Here is a tiny trained network, its code and every weight. The questions are about switching its units off for an input and a target symbol, where a switched-off unit gives its printed mean instead of its output.

import numpy as np


def w(rows, s, z=0):
    codes = np.array(rows[::2]) - 128.0
    scale = np.full(codes.shape[1], s)
    scale[-1] = z or s
    return codes * scale


def norm(h):
    return h / np.sqrt((h * h).mean(-1, keepdims=True) + 1e-5)


def f(y):
    return np.maximum(y, 0)


def softmax(a):
    e = np.exp(a - a.max(-1, keepdims=True))
    return e / e.sum(-1, keepdims=True)


def log_softmax(a):
    a = a - a.max(-1, keepdims=True)
    return a - np.log(np.exp(a).sum(-1, keepdims=True))


def net(x, mask):
    ids = ['γεηστφω'.index(c) for c in x.split()]
    T = len(ids)
    res = E[ids] + P[:T]
    u = 0
    for l in range(2):
        q, k, v = (norm(res) @ M[l].T for M in (Q, K, V))
        z = softmax(np.where(np.tri(T) > 0, q @ k.T / 2**0.5, -1e9)) @ v
        res = res + np.where(mask[u], z, O[l][:, -1]) @ O[l][:, :-1]
        u += 1
        y = f(norm(res) @ A[l][:, :-1].T + A[l][:, -1])
        res = res + np.where(mask[u : u + 4], y, B[l][:, -1]) @ B[l][:, :-1]
        u += 4
    return log_softmax(norm(res)[-1] @ U[:, :-1].T + U[:, -1])


Q, K, V, O, A, B = {}, {}, {}, {}, {}, {}
E = w([
[254,153,106,180],'γ',
[130,204,96,189],'ε',
[213,177,114,26],'η',
[151,158,152,58],'σ',
[27,103,102,43],'τ',
[174,254,176,235],'φ',
[181,148,56,43],'ω',
],0.0066)
P = w([
[155,90,76,130],'0',
[116,148,157,129],'1',
[111,146,147,117],'2',
[190,147,122,150],'3',
[122,151,154,117],'4',
[5,199,220,160],'5',
[188,147,119,140],'6',
[125,156,155,110],'7',
[27,199,254,165],'8',
[182,147,115,134],'9',
[128,157,155,108],'10',
[63,159,209,71],'11',
[196,150,122,144],'12',
[129,158,156,107],'13',
],0.0087)
Q[0] = w([
[97,57,43,191],'0.h0',
[222,254,99,96],'0.h0',
],0.0089)
K[0] = w([
[198,150,230,97],'0.h0',
[194,51,1,183],'0.h0',
],0.0081)
V[0] = w([
[77,166,128,123],'0.h0',
[195,254,69,102],'0.h0',
],0.0037)
O[0] = w([
[120,255,53,121,87],'0.h0',
[4,77,73,201,253],'0.h0',
],0.0049,0.0037)
A[0] = w([
[197,135,117,160,120],'0.n0',
[64,140,168,2,251],'0.n1',
[185,53,173,84,144],'0.n2',
[209,78,92,100,137],'0.n3',
],0.0056,0.0017)
B[0] = w([
[106,139,97,129,201],'0.n0',
[179,141,148,255,252],'0.n1',
[51,99,189,138,156],'0.n2',
[111,160,210,134,200],'0.n3',
],0.0065,0.0042)
Q[1] = w([
[153,223,220,185],'1.h0',
[11,236,254,99],'1.h0',
],0.0064)
K[1] = w([
[128,1,75,72],'1.h0',
[138,157,39,7],'1.h0',
],0.0093)
V[1] = w([
[123,99,254,207],'1.h0',
[62,225,102,137],'1.h0',
],0.0048)
O[1] = w([
[99,2,118,7,177],'1.h0',
[101,28,95,210,8],'1.h0',
],0.0037,0.0012)
A[1] = w([
[150,137,36,31,92],'1.n0',
[149,194,179,173,109],'1.n1',
[120,160,99,173,237],'1.n2',
[38,170,253,133,247],'1.n3',
],0.0052,0.0015)
B[1] = w([
[45,198,74,98,144],'1.n0',
[98,97,71,82,245],'1.n1',
[78,113,169,78,210],'1.n2',
[61,86,253,131,252],'1.n3',
],0.0064,0.0047)
U = w([
[211,85,132,151,254],'γ',
[89,148,71,183,68],'ε',
[156,192,194,12,94],'η',
[102,82,218,65,128],'σ',
[81,52,89,147,120],'τ',
[128,248,139,215,54],'φ',
[71,179,84,33,180],'ω',
],0.012,0.0051)

Each question gives the input, a string of symbols that net reads in full, and the target symbol t.
The units are the heads (2 rows each of Q, K, V and O) and the neurons (one row each of A and B). Each row of codes is followed by its name. A weight is (code - 128) times the scale printed after its matrix; where a second scale follows, it is the last column's (O, A, B and U).
mask holds one flag per unit, layer by layer, with each layer's heads first. A switched-off unit (its flag False) gives its mean, the last column of its rows in O or B, instead of its output. The means were averaged over made-up inputs and are rounded, as every weight is.
A unit's drop is (log p(t) with every unit on - log p(t) with that unit switched off) / (log p(t) with every unit on - log p(t) with every unit switched off).
The circuit of an input: a set's keep is (log p(t) with only the set's units on - log p(t) with every unit switched off) / (log p(t) with every unit on - log p(t) with every unit switched off). Starting from all 10 units, units are removed one at a time, each time the one whose removal leaves the highest keep (on an exact tie, the one counted first), for as long as the keep stays at least 0.8.
circuit, biggest first: the units of the circuit, biggest drop first
top k neurons: the k neurons with the biggest drops, biggest first
top k neurons in layer l: the k neurons of layer l with the biggest drops, biggest first
input γ γ ε, target σ: circuit, biggest first	0.h0, 1.n3, 0.n1
input σ γ γ ω ω ω σ γ, target γ: top 2 neurons in layer 1	1.n3, 1.n1
input ω γ τ γ γ γ ω σ ω τ σ, target φ: top neuron in layer 0	0.n1
input η τ η γ ω ω ω γ, target ω: top 4 neurons	0.n1, 0.n3, 1.n3, 0.n2
input ω φ ω γ ω, target φ: circuit, biggest first	0.n1, 1.h0
input φ η φ γ τ γ φ τ γ ω ω, target τ: circuit, biggest first	0.n1, 1.h0, 0.h0
input φ σ σ η ε γ γ ω γ η γ γ τ, target τ: circuit, biggest first	1.h0, 1.n3, 0.n1
input σ γ γ γ ω ω ω σ γ ω τ τ τ, target τ: top 2 neurons	1.n3, 0.n3
input φ φ ω γ η η φ γ, target τ: circuit, biggest first	1.h0, 0.n1, 1.n3, 0.h0
input σ η γ, target ω: top 2 neurons	0.n1, 0.n0
input ε γ ω, target ε: circuit, biggest first	0.n1, 1.n3
input τ γ γ φ τ η γ γ γ γ σ γ γ γ, target η: top 3 neurons	0.n1, 1.n3, 0.n0
input σ τ γ γ γ γ τ ω τ γ γ ω γ ω, target γ: top 3 neurons in layer 0	0.n1, 0.n3, 0.n0
input γ ε γ, target σ: circuit, biggest first	0.n1
input τ γ γ η γ γ σ ω, target η: circuit, biggest first	0.h0, 0.n1
input γ γ γ γ γ η φ φ, target σ: top 2 neurons	1.n3, 0.n3
input φ σ τ γ γ ω ε, target ε: top 2 neurons	1.n3, 1.n1
input σ γ η ω ω σ ω ω, target γ: top 2 neurons in layer 1	1.n3, 1.n1
input γ γ ω ω τ γ γ φ γ σ η η γ ε, target σ: top 3 neurons in layer 0	0.n3, 0.n1, 0.n2
input ε γ γ γ γ, target ε: top 3 neurons in layer 0	0.n1, 0.n0, 0.n2
input ω γ φ γ σ γ σ τ γ ω ω γ, target φ: circuit, biggest first	1.h0
input τ ω τ φ σ τ ε φ γ γ τ τ σ γ, target η: top 3 neurons	0.n1, 1.n3, 0.n3
input τ τ ε ω, target ω: top 2 neurons in layer 1	1.n0, 1.n3
input γ ω γ γ ω γ σ ω γ ε φ, target σ: top 3 neurons	1.n3, 0.n3, 0.n1
